Here is a tiny trained network, its code and every weight. The questions are about switching its units off for an input and a class, where a switched-off unit gives its printed mean instead of its output.

import numpy as np


def w(rows, s, z=0):
    codes = np.array(rows[::2]) - 128.0
    scale = np.full(codes.shape[1], s)
    scale[-1] = z or s
    return codes * scale


def f(y):
    return np.maximum(y, 0)


def log_softmax(a):
    a = a - a.max(-1, keepdims=True)
    return a - np.log(np.exp(a).sum(-1, keepdims=True))


def net(x, mask):
    res = np.array(x, float).reshape(1, 5) / 4 @ E
    y = f(res @ A[0][:, :-1].T + A[0][:, -1])
    res = res + np.where(mask, y, B[0][:, -1]) @ B[0][:, :-1]
    return log_softmax(res[-1] @ U[:, :-1].T + U[:, -1])


A, B = {}, {}
E = w([
[227,177,18],'x0',
[130,129,126],'x1',
[254,90,214],'x2',
[132,205,206],'x3',
[128,126,130],'x4',
],0.0087)
A[0] = w([
[146,224,145,230],'N0',
[68,153,95,95],'N1',
[84,180,42,180],'N2',
[159,176,147,122],'N3',
[162,211,103,86],'N4',
[109,132,126,109],'N5',
[100,42,197,64],'N6',
[110,162,93,79],'N7',
[111,81,153,79],'N8',
[63,105,138,106],'N9',
[123,69,232,155],'N10',
[109,173,74,93],'N11',
[146,186,81,105],'N12',
[85,86,153,44],'N13',
[148,94,147,111],'N14',
[132,89,197,74],'N15',
[46,49,197,79],'N16',
[117,158,176,173],'N17',
[201,171,192,111],'N18',
[145,157,79,215],'N19',
[115,126,73,199],'N20',
[137,58,88,174],'N21',
[149,237,193,224],'N22',
[53,111,185,48],'N23',
[52,143,102,109],'N24',
[173,108,71,87],'N25',
[174,40,186,91],'N26',
[155,44,112,184],'N27',
[145,62,108,234],'N28',
[121,55,90,238],'N29',
[240,90,202,154],'N30',
[181,68,177,144],'N31',
[208,135,50,65],'N32',
[114,100,138,94],'N33',
[92,135,137,142],'N34',
[190,71,143,80],'N35',
[99,67,165,102],'N36',
[194,104,48,169],'N37',
[137,178,125,251],'N38',
[172,105,129,76],'N39',
[68,177,75,173],'N40',
[147,9,84,214],'N41',
],0.012,0.0026)
B[0] = w([
[63,58,167,201],'N0',
[136,195,115,193],'N1',
[114,157,146,235],'N2',
[105,123,123,167],'N3',
[202,116,176,189],'N4',
[124,162,88,144],'N5',
[253,161,141,221],'N6',
[118,136,79,165],'N7',
[155,98,101,169],'N8',
[155,160,100,192],'N9',
[97,140,95,242],'N10',
[150,173,146,185],'N11',
[177,69,129,188],'N12',
[216,103,101,179],'N13',
[113,164,96,160],'N14',
[145,153,144,192],'N15',
[186,143,154,252],'N16',
[118,74,135,179],'N17',
[91,167,138,209],'N18',
[124,131,182,196],'N19',
[120,164,179,191],'N20',
[77,92,206,191],'N21',
[45,91,171,223],'N22',
[198,131,131,214],'N23',
[151,218,120,206],'N24',
[181,156,128,187],'N25',
[131,191,101,214],'N26',
[55,173,170,194],'N27',
[69,143,177,192],'N28',
[57,125,186,203],'N29',
[51,209,91,255],'N30',
[95,177,112,208],'N31',
[200,140,147,222],'N32',
[179,87,140,151],'N33',
[118,138,149,165],'N34',
[126,205,97,188],'N35',
[172,131,158,193],'N36',
[129,77,174,226],'N37',
[86,109,188,179],'N38',
[128,177,118,161],'N39',
[131,197,184,221],'N40',
[48,125,181,226],'N41',
],0.0052,0.0091)
U = w([
[99,254,29,33],'0',
[104,120,175,205],'1',
[104,146,120,253],'2',
[52,68,223,74],'3',
[244,130,142,98],'4',
[88,34,77,123],'5',
[150,26,26,21],'6',
],0.0093,0.005)

Each question gives the input, the list of numbers given to net, and the class t.
The units are the neurons (one row each of A and B). Each row of codes is followed by its name. A weight is (code - 128) times the scale printed after its matrix; where a second scale follows, it is the last column's (A, B and U).
mask holds one flag per neuron, in row order. A switched-off neuron (its flag False) gives its mean, the last column of its row in B, instead of its output. The means were averaged over made-up inputs and are rounded, as every weight is.
A unit's drop is (log p(t) with every unit on - log p(t) with that unit switched off) / (log p(t) with every unit on - log p(t) with every unit switched off).
The circuit of an input: a set's keep is (log p(t) with only the set's units on - log p(t) with every unit switched off) / (log p(t) with every unit on - log p(t) with every unit switched off). Starting from the 12 units with the biggest drops (on a tie, the unit counted first), units are removed one at a time, each time the one whose removal leaves the highest keep (on an exact tie, the one counted first), for as long as the keep stays at least 0.8.
circuit, biggest first: the units of the circuit, biggest drop first
most important unit: the unit with the biggest drop
top k neurons: the k neurons with the biggest drops, biggest first
drop when u is switched off: that unit's drop, to one decimal
input [-4,1,-7,-1,3], class 0: circuit, biggest first -> [N24, N1]
input [8,6,-1,-4,-5], class 4: top 2 neurons -> [N32, N25]
input [1,5,-5,6,4], class 3: top 2 neurons -> [N0, N22]
input [7,-6,-3,6,-2], class 4: most important unit -> N4
input [-2,-3,8,8,4], class 0: circuit, biggest first -> [N30, N26]
input [5,-7,6,8,-5], class 3: circuit, biggest first -> [N22, N0]
input [-5,2,-8,5,5], class 0: circuit, biggest first -> [N24, N1]
input [8,-1,1,-1,1], class 4: circuit, biggest first -> [N32, N4]
input [7,2,-3,8,6], class 3: circuit, biggest first -> [N0, N22, N38]
input [-7,1,0,6,-5], class 4: circuit, biggest first -> [N6, N23, N16]
input [-8,2,7,-3,0], class 4: top 2 neurons -> [N6, N16]
input [6,-2,6,1,-5], class 0: top 2 neurons -> [N30, N35]
input [-8,3,5,5,-8], class 2: top 2 neurons -> [N30, N10]
input [5,2,8,3,6], class 0: circuit, biggest first -> [N30]
input [-5,-4,5,-5,-2], class 0: top 2 neurons -> [N26, N30]
input [6,-5,6,8,-5], class 3: top 2 neurons -> [N22, N0]
input [8,1,2,8,-4], class 3: drop when N22 is switched off -> 0.3
input [-4,-6,-7,2,-1], class 0: drop when N24 is switched off -> 0.2
input [-4,0,4,-1,3], class 0: drop when N37 is switched off -> 0.1
input [0,2,8,7,-8], class 0: drop when N1 is switched off -> 0.0
input [-6,2,-7,-1,0], class 0: most important unit -> N24
